Each row is followed by roughly how far along a hidden order it lies, from 0 to 15. A new part has a new order.
[ -6.0   5.4  13.5  -3.1  12.2  19.7   5.0   5.8   1.9   4.5  -6.1  -1.0
   0.7   6.2 -20.7  46.6   3.4   2.9   5.3  -1.7 -19.2 -15.5]	8
[ 14.6  -3.6  -0.4  -9.7  14.9  23.9  -2.2  12.6  -8.5  -6.3  10.9 -13.8
   7.2 -10.3   2.9 -38.7 -13.3   5.0  10.8   2.6 -18.0  20.3]	13
[ 12.1  -2.4   4.6 -14.2  17.0 -53.4   0.4   3.6   9.0  -3.5   0.8 -35.6
  -1.6   1.8  -0.7 -19.9   9.3  -6.5 -11.0   9.1  -2.6  10.2]	1
[ -6.6   5.8   7.2  11.8 -12.2   5.2  -6.4  10.4  -6.6  -0.5   1.8  18.2
   3.9  -5.3   3.8  -7.9 -13.8  -3.6   0.7  -9.5 -18.6 -11.6]	15
[ 17.2  -2.3  -1.6 -20.4  31.8  45.1   8.3  14.2  -1.8  -2.4   6.2 -21.8
   6.7  -4.9 -16.2  13.9  -8.4  11.9  19.0   8.1 -29.2  27.5]	10
[17.0 -0.1  1.3 -7.6  4.4 11.3  9.4  3.9 12.3  1.0 -7.5 -3.1 -1.1  4.4
 -9.4 38.1 10.4  8.5  3.9  3.6 12.7 -2.8]	1
[  2.3   5.8  10.1   2.2  29.4  -0.1   6.1  13.2   9.4   1.9  -2.1  -7.0
   4.5 -18.2 -21.4  59.6  -4.3  -1.0   5.9  -0.5 -21.5   4.3]	10
[-14.1   0.1  -1.9  -8.5  32.2 -22.6   3.5  -2.9   4.4  -0.7   7.4 -14.1
   4.2 -18.4 -14.5   2.9  -5.8 -15.4   2.1   5.6 -12.7  26.9]	6
[  4.0   2.1  -5.2 -11.0 -20.8  -5.7   3.1  -1.8  16.9  -3.3  -3.2   6.8
  -0.8  -0.2   1.3 -10.1   6.1 -16.3   1.5  -0.8  22.3   2.2]	0
[27.4 -2.4 -2.4 -5.9  1.9 61.3  5.1 12.9  3.0 -2.3  2.7 -1.2  4.6 -7.3
 -1.5 12.6 -9.8 15.8 16.1  2.9 -5.5 12.4]	10
[ -9.6  -0.5   4.1   4.6  20.6 -63.2  -2.9   0.6   7.7  -3.9   2.3 -22.0
   0.0 -10.5   2.4 -11.4   0.6 -14.5 -18.7   2.4  -7.6  12.9]	4
[ 17.7   0.1  -3.4  -8.8  13.2 -15.1  11.9   2.6  19.3  -1.0  -1.5 -18.2
   0.1 -15.6 -26.0  34.6   5.8  -1.6   3.6   7.1  11.1  18.4]	0
[  5.3   3.8  -4.7   3.4  -9.8   5.0   0.2   7.7  18.0  -6.0   0.4  14.1
   2.0 -18.5   5.4 -20.6  -5.7 -18.9  -0.5  -1.9   9.8   8.3]	6
[  8.3  -5.5 -15.3 -15.2  -1.9  -7.4   2.9  -0.9   6.0  -8.5   8.3  -6.1
   3.4 -14.8   0.8 -48.6  -1.1 -10.6   8.0   9.9  16.8  32.4]	1
[  2.5  -2.3   0.9 -32.7  32.2  42.7  10.5   3.4  -5.9   0.2   5.0 -22.4
   4.4   5.5 -22.6  28.0   2.8   5.2  21.7  11.4 -11.7  20.8]	6
[ 18.3  -3.6  -1.7 -27.4  -5.9  58.3   2.5   8.6  -9.3  -2.8   2.3 -14.4
   2.8  18.5   0.0 -15.8  -3.3  28.1  17.0   6.9  -1.3   4.5]	8
[  8.3  -3.0  10.4  -7.2   6.7  -1.6  -6.8  10.7 -13.8  -4.7   5.4 -21.9
   1.1  17.7  11.7 -47.5  -2.6  10.7  -1.0   3.7 -11.9   2.5]	11
[-21.8   5.0  -1.3 -23.4  -9.4  20.0  10.6  -3.6   5.7   2.5  -1.4   4.7
   3.6  -4.5 -30.1  39.7   4.6 -19.1  16.1   2.2 -10.3  13.7]	4
[ 32.2  -6.1   5.1  -2.1  25.8 -18.7  -1.5  16.4   0.1  -6.3   6.3 -42.7
   0.6   1.7  12.9 -36.8   0.2  20.1  -6.5  11.2  -5.2  17.8]	8
[ 25.7  -2.6   5.3  -3.3   7.4 -37.8   0.3  11.2  11.2  -5.0   0.2 -31.1
  -1.7  -2.8   8.3 -25.0   7.7   5.8 -14.5   7.2   4.0   9.7]	2
